Below are the code and all the weights of a small trained network. Each question names an input and a class and asks about switching units off, where a switched-off unit gives its printed mean instead of its output.

import numpy as np


def w(rows, s, z=0):
    codes = np.array(rows[::2]) - 128.0
    scale = np.full(codes.shape[1], s)
    scale[-1] = z or s
    return codes * scale


def f(y):
    return np.maximum(y, 0)


def log_softmax(a):
    a = a - a.max(-1, keepdims=True)
    return a - np.log(np.exp(a).sum(-1, keepdims=True))


def net(x, mask):
    res = np.array(x, float).reshape(1, 4) / 4 @ E
    y = f(res @ A[0][:, :-1].T + A[0][:, -1])
    res = res + np.where(mask, y, B[0][:, -1]) @ B[0][:, :-1]
    return log_softmax(res[-1] @ U[:, :-1].T + U[:, -1])


A, B = {}, {}
E = w([
[146,26,72,207],'x0',
[107,70,85,32],'x1',
[80,175,11,154],'x2',
[24,99,180,119],'x3',
],0.011)
A[0] = w([
[129,153,230,90,175],'neuron 0',
[144,12,156,178,242],'neuron 1',
[227,211,117,202,145],'neuron 2',
[143,146,108,65,135],'neuron 3',
[155,154,129,144,130],'neuron 4',
[212,154,116,146,188],'neuron 5',
[119,136,89,158,43],'neuron 6',
[107,121,236,87,122],'neuron 7',
[166,139,94,130,53],'neuron 8',
[117,208,76,154,226],'neuron 9',
[127,111,233,105,154],'neuron 10',
[58,129,148,220,98],'neuron 11',
[128,93,169,104,129],'neuron 12',
[169,143,89,47,209],'neuron 13',
[96,176,108,61,133],'neuron 14',
[102,118,84,160,143],'neuron 15',
[161,8,125,116,123],'neuron 16',
[105,119,198,80,156],'neuron 17',
[125,153,126,188,53],'neuron 18',
[102,142,239,83,152],'neuron 19',
[142,170,121,124,3],'neuron 20',
[90,91,113,127,197],'neuron 21',
],0.015,0.0039)
B[0] = w([
[141,149,163,122,234],'neuron 0',
[155,72,172,150,226],'neuron 1',
[108,207,92,225,249],'neuron 2',
[136,157,66,80,171],'neuron 3',
[125,146,119,144,161],'neuron 4',
[151,157,94,190,204],'neuron 5',
[76,146,174,142,158],'neuron 6',
[141,157,191,103,227],'neuron 7',
[144,120,116,157,158],'neuron 8',
[54,130,96,150,223],'neuron 9',
[150,158,182,149,224],'neuron 10',
[64,78,178,75,190],'neuron 11',
[136,116,137,131,172],'neuron 12',
[158,135,70,117,195],'neuron 13',
[61,154,74,61,194],'neuron 14',
[97,66,126,106,173],'neuron 15',
[249,2,101,221,204],'neuron 16',
[189,165,156,107,205],'neuron 17',
[110,120,102,123,165],'neuron 18',
[129,177,184,114,238],'neuron 19',
[158,111,118,154,148],'neuron 20',
[121,110,130,127,169],'neuron 21',
],0.012,0.015)
U = w([
[134,182,247,138,173],'0',
[111,153,30,58,126],'1',
[65,128,99,118,173],'2',
[124,203,59,209,142],'3',
[104,91,160,117,94],'4',
[196,179,132,121,2],'5',
[203,47,108,189,163],'6',
],0.015,0.0033)

Each question gives the input, the list of numbers given to net, and the class t.
The units are the neurons (one row each of A and B). Each row of codes is followed by its name. A weight is (code - 128) times the scale printed after its matrix; where a second scale follows, it is the last column's (A, B and U).
mask holds one flag per neuron, in row order. A switched-off neuron (its flag False) gives its mean, the last column of its row in B, instead of its output. The means were averaged over made-up inputs and are rounded, as every weight is.
A unit's drop is (log p(t) with every unit on - log p(t) with that unit switched off) / (log p(t) with every unit on - log p(t) with every unit switched off).
The circuit of an input: a set's keep is (log p(t) with only the set's units on - log p(t) with every unit switched off) / (log p(t) with every unit on - log p(t) with every unit switched off). Starting from the 12 units with the biggest drops (on a tie, the unit counted first), units are removed one at a time, each time the one whose removal leaves the highest keep (on an exact tie, the one counted first), for as long as the keep stays at least 0.8.
units of the circuit, in order: the units of the circuit, biggest drop first
top k neurons: the k neurons with the biggest drops, biggest first
drop of u: that unit's drop, to one decimal
input [8,-1,-7,8], class 6: units of the circuit, in order : (neuron 16)
input [3,-1,4,5], class 4: units of the circuit, in order : (neuron 2; neuron 11)
input [5,-5,8,1], class 2: units of the circuit, in order : (neuron 11; neuron 15)
input [3,5,-8,4], class 6: top 2 neurons : (neuron 16; neuron 1)
input [2,-1,-4,-7], class 3: top 4 neurons : (neuron 2; neuron 5; neuron 11; neuron 15)
input [2,5,4,1], class 1: top 2 neurons : (neuron 1; neuron 10)
input [5,5,8,8], class 4: top 2 neurons : (neuron 2; neuron 11)
input [0,5,0,-2], class 6: top 2 neurons : (neuron 16; neuron 9)
input [-6,-7,-4,-5], class 3: top 2 neurons : (neuron 2; neuron 5)
input [-8,5,-3,-4], class 5: top 2 neurons : (neuron 13; neuron 3)
input [1,0,3,2], class 2: drop of neuron 16 : 0.2
input [7,0,-6,6], class 6: drop of neuron 16 : 5.0
input [5,0,2,8], class 6: drop of neuron 19 : 0.1
input [0,-8,-7,-7], class 3: units of the circuit, in order : (neuron 2)
